Below is a small trained network, with its code and all its weights. Each question gives an input and a target symbol and asks what happens when units are switched off, that is, made to give their printed mean instead of their output.

import numpy as np


def w(rows, s, z=0):
    codes = np.array(rows[::2]) - 128.0
    scale = np.full(codes.shape[1], s)
    scale[-1] = z or s
    return codes * scale


def norm(h):
    return h / np.sqrt((h * h).mean(-1, keepdims=True) + 1e-5)


def f(y):
    return y / 2 * (1 + np.tanh(0.7978845608 * (y + 0.044715 * y**3)))


def softmax(a):
    e = np.exp(a - a.max(-1, keepdims=True))
    return e / e.sum(-1, keepdims=True)


def log_softmax(a):
    a = a - a.max(-1, keepdims=True)
    return a - np.log(np.exp(a).sum(-1, keepdims=True))


def net(x, mask):
    ids = ['γεηλμξπτφψω'.index(c) for c in x.split()]
    T = len(ids)
    res = E[ids] + P[:T]
    u = 0
    for l in range(2):
        r = norm(res)
        for j in range(2):
            rows = slice(2 * j, 2 * j + 2)
            q, k, v = (r @ M[l][rows].T for M in (Q, K, V))
            z = softmax(np.where(np.tri(T) > 0, q @ k.T / 2**0.5, -1e9)) @ v
            o = O[l][rows]
            res = res + np.where(mask[u + j], z, o[:, -1]) @ o[:, :-1]
        u += 2
        y = f(norm(res) @ A[l][:, :-1].T + A[l][:, -1])
        res = res + np.where(mask[u : u + 4], y, B[l][:, -1]) @ B[l][:, :-1]
        u += 4
    return log_softmax(norm(res)[-1] @ U[:, :-1].T + U[:, -1])


Q, K, V, O, A, B = {}, {}, {}, {}, {}, {}
E = w([
[138,187,84,165,209,89,116,143],'γ',
[100,169,122,106,143,91,166,120],'ε',
[107,115,136,96,90,123,161,193],'η',
[78,141,121,125,129,39,108,164],'λ',
[112,122,135,107,118,136,157,118],'μ',
[117,149,114,98,88,107,157,127],'ξ',
[107,123,121,144,143,159,158,128],'π',
[111,145,110,137,155,107,147,104],'τ',
[185,146,148,146,3,77,76,163],'φ',
[122,136,120,202,122,114,129,175],'ψ',
[121,98,158,159,129,171,140,102],'ω',
],0.024)
P = w([
[210,46,114,180,96,80,126,85],'0',
[136,233,132,142,254,211,216,137],'1',
[123,215,138,170,219,194,209,131],'2',
[115,200,179,197,220,181,205,128],'3',
[131,187,228,174,218,193,218,144],'4',
[98,251,200,155,219,131,143,175],'5',
],0.006)
Q[0] = w([
[153,253,223,206,99,107,174,174],'L0H1',
[190,19,10,67,46,177,2,152],'L0H1',
[136,138,136,108,20,155,118,148],'L0H2',
[236,71,38,81,162,75,86,42],'L0H2',
],0.0056)
K[0] = w([
[213,110,160,180,9,42,87,150],'L0H1',
[3,222,171,141,159,170,178,149],'L0H1',
[209,250,163,177,83,159,186,230],'L0H2',
[78,100,80,191,137,149,201,208],'L0H2',
],0.006)
V[0] = w([
[237,112,40,210,172,147,58,98],'L0H1',
[204,209,115,149,123,102,168,250],'L0H1',
[55,133,80,56,202,121,220,151],'L0H2',
[165,98,14,149,2,246,48,164],'L0H2',
],0.0061)
O[0] = w([
[130,54,203,43,177,2,200,137,102],'L0H1',
[214,45,66,68,194,142,100,100,157],'L0H1',
[55,85,95,171,242,152,52,113,219],'L0H2',
[156,82,201,183,194,86,90,209,2],'L0H2',
],0.008,0.0075)
A[0] = w([
[185,205,192,68,149,166,232,60,135],'L0N1',
[161,82,212,178,219,255,19,95,54],'L0N2',
[187,178,253,166,121,77,208,193,3],'L0N3',
[129,22,177,61,241,58,102,195,179],'L0N4',
],0.005,0.0021)
B[0] = w([
[159,63,41,106,1,173,90,119,254],'L0N1',
[63,202,41,172,139,37,124,236,150],'L0N2',
[96,68,123,82,82,177,167,186,141],'L0N3',
[23,25,34,137,223,116,128,43,184],'L0N4',
],0.0091,0.003)
Q[1] = w([
[61,176,67,92,168,182,140,45],'L1H1',
[142,170,140,111,146,67,102,146],'L1H1',
[162,67,227,104,161,50,126,159],'L1H2',
[41,133,77,140,135,69,254,142],'L1H2',
],0.0086)
K[1] = w([
[178,29,105,150,59,14,159,168],'L1H1',
[88,142,250,151,212,162,175,53],'L1H1',
[27,231,84,132,234,252,144,110],'L1H2',
[102,1,136,192,137,100,113,103],'L1H2',
],0.0068)
V[1] = w([
[48,194,188,144,141,134,236,94],'L1H1',
[96,116,29,2,194,148,101,77],'L1H1',
[145,49,172,134,166,84,100,202],'L1H2',
[197,116,64,41,102,80,155,136],'L1H2',
],0.0088)
O[1] = w([
[153,129,205,121,148,103,165,27,136],'L1H1',
[180,131,119,150,92,103,234,213,182],'L1H1',
[7,135,213,133,69,95,163,162,3],'L1H2',
[215,118,145,170,94,86,24,113,162],'L1H2',
],0.012,0.0055)
A[1] = w([
[189,181,3,158,111,149,81,145,252],'L1N1',
[53,107,166,163,74,185,11,191,28],'L1N2',
[235,148,255,161,111,50,196,66,165],'L1N3',
[112,147,151,169,120,208,42,107,173],'L1N4',
],0.0082,0.0035)
B[1] = w([
[81,107,205,157,75,118,133,106,253],'L1N1',
[153,244,68,50,196,165,193,132,162],'L1N2',
[162,242,189,46,103,104,29,255,163],'L1N3',
[161,159,99,68,226,149,133,152,167],'L1N4',
],0.013,0.012)
U = w([
[175,100,122,213,151,153,15,137,72],'γ',
[71,141,211,63,108,148,80,117,2],'ε',
[204,68,67,92,178,84,202,186,113],'η',
[85,45,110,135,146,66,123,137,223],'λ',
[162,61,83,74,110,157,97,155,73],'μ',
[94,124,128,207,20,115,117,109,155],'ξ',
[227,151,2,186,100,135,187,134,19],'π',
[154,144,143,116,200,166,147,67,215],'τ',
[227,168,133,74,111,98,99,167,167],'φ',
[91,125,202,151,134,117,203,162,202],'ψ',
[97,193,67,166,106,191,158,219,21],'ω',
],0.0091,0.0028)

Each question gives the input, a string of symbols that net reads in full, and the target symbol t.
The units are the heads (2 rows each of Q, K, V and O) and the neurons (one row each of A and B). Each row of codes is followed by its name. A weight is (code - 128) times the scale printed after its matrix; where a second scale follows, it is the last column's (O, A, B and U).
mask holds one flag per unit, layer by layer, with each layer's heads first. A switched-off unit (its flag False) gives its mean, the last column of its rows in O or B, instead of its output. The means were averaged over made-up inputs and are rounded, as every weight is.
A unit's drop is (log p(t) with every unit on - log p(t) with that unit switched off) / (log p(t) with every unit on - log p(t) with every unit switched off).
The circuit of an input: a set's keep is (log p(t) with only the set's units on - log p(t) with every unit switched off) / (log p(t) with every unit on - log p(t) with every unit switched off). Starting from all 12 units, units are removed one at a time, each time the one whose removal leaves the highest keep (on an exact tie, the one counted first), for as long as the keep stays at least 0.8.
units of the circuit, in order: the units of the circuit, biggest drop first
top k neurons: the k neurons with the biggest drops, biggest first
k most important neurons of layer l: the k neurons of layer l with the biggest drops, biggest first
heads that matter: for each layer, one digit per head in row order, 1 if its drop is at least 0.15 and else 0, layers parted by /
input ξ τ μ μ τ τ, target γ: units of the circuit, in order : L1H2, L1N1
input γ η ε λ, target η: top 2 neurons : L0N4, L1N1
input μ τ ε ψ, target τ: units of the circuit, in order : L0H1, L1H1, L1H2
input γ ε τ η, target η: units of the circuit, in order : L0H1
input τ γ ω μ μ, target φ: units of the circuit, in order : L1H1, L0H1, L1N3
input ψ γ μ μ μ, target λ: units of the circuit, in order : L0H1, L0N4, L1H2
input τ μ τ, target φ: heads that matter : 10 / 10
input μ τ η μ λ, target τ: units of the circuit, in order : L0H1, L1H1, L1H2
input ω ε τ η ε, target ε: units of the circuit, in order : L1H1, L0H1, L0H2, L1N3
input ε μ τ η ψ, target π: units of the circuit, in order : L1H2, L1H1
input ω μ ψ γ, target ε: heads that matter : 11 / 11
input λ μ η λ π, target ξ: units of the circuit, in order : L1N1, L0H2, L1H2
input τ η π η, target φ: units of the circuit, in order : L1H1, L1N3, L0H1
input μ φ τ τ ε λ, target λ: most important neuron of layer 0 : L0N1
input μ π η η ξ, target τ: units of the circuit, in order : L0H1, L1H1, L1H2, L0H2
input μ λ γ μ η, target τ: heads that matter : 10 / 11
input μ φ μ μ γ η, target η: heads that matter : 11 / 00
input π μ λ λ, target ψ: heads that matter : 11 / 11
input η μ μ μ π τ, target ω: units of the circuit, in order : L0H2, L1H1, L0H1, L1H2
input η λ ε, target ω: heads that matter : 11 / 11
input π η μ τ μ ω, target ψ: units of the circuit, in order : L0H2, L1H2, L0H1
input ξ λ η, target γ: heads that matter : 11 / 01
input λ λ ψ, target ξ: units of the circuit, in order : L1N1
input μ ε η, target τ: heads that matter : 10 / 10
input ε τ μ, target π: heads that matter : 00 / 11
input γ τ ξ, target η: top 2 neurons : L0N4, L1N1
input η η μ, target ω: most important neuron of layer 0 : L0N2
input ψ ψ η φ μ μ, target μ: 3 most important neurons of layer 0 : L0N1, L0N4, L0N2
input ω ε τ τ μ μ, target ε: heads that matter : 11 / 11
input μ φ μ ω ξ, target ξ: top 2 neurons : L0N1, L1N1
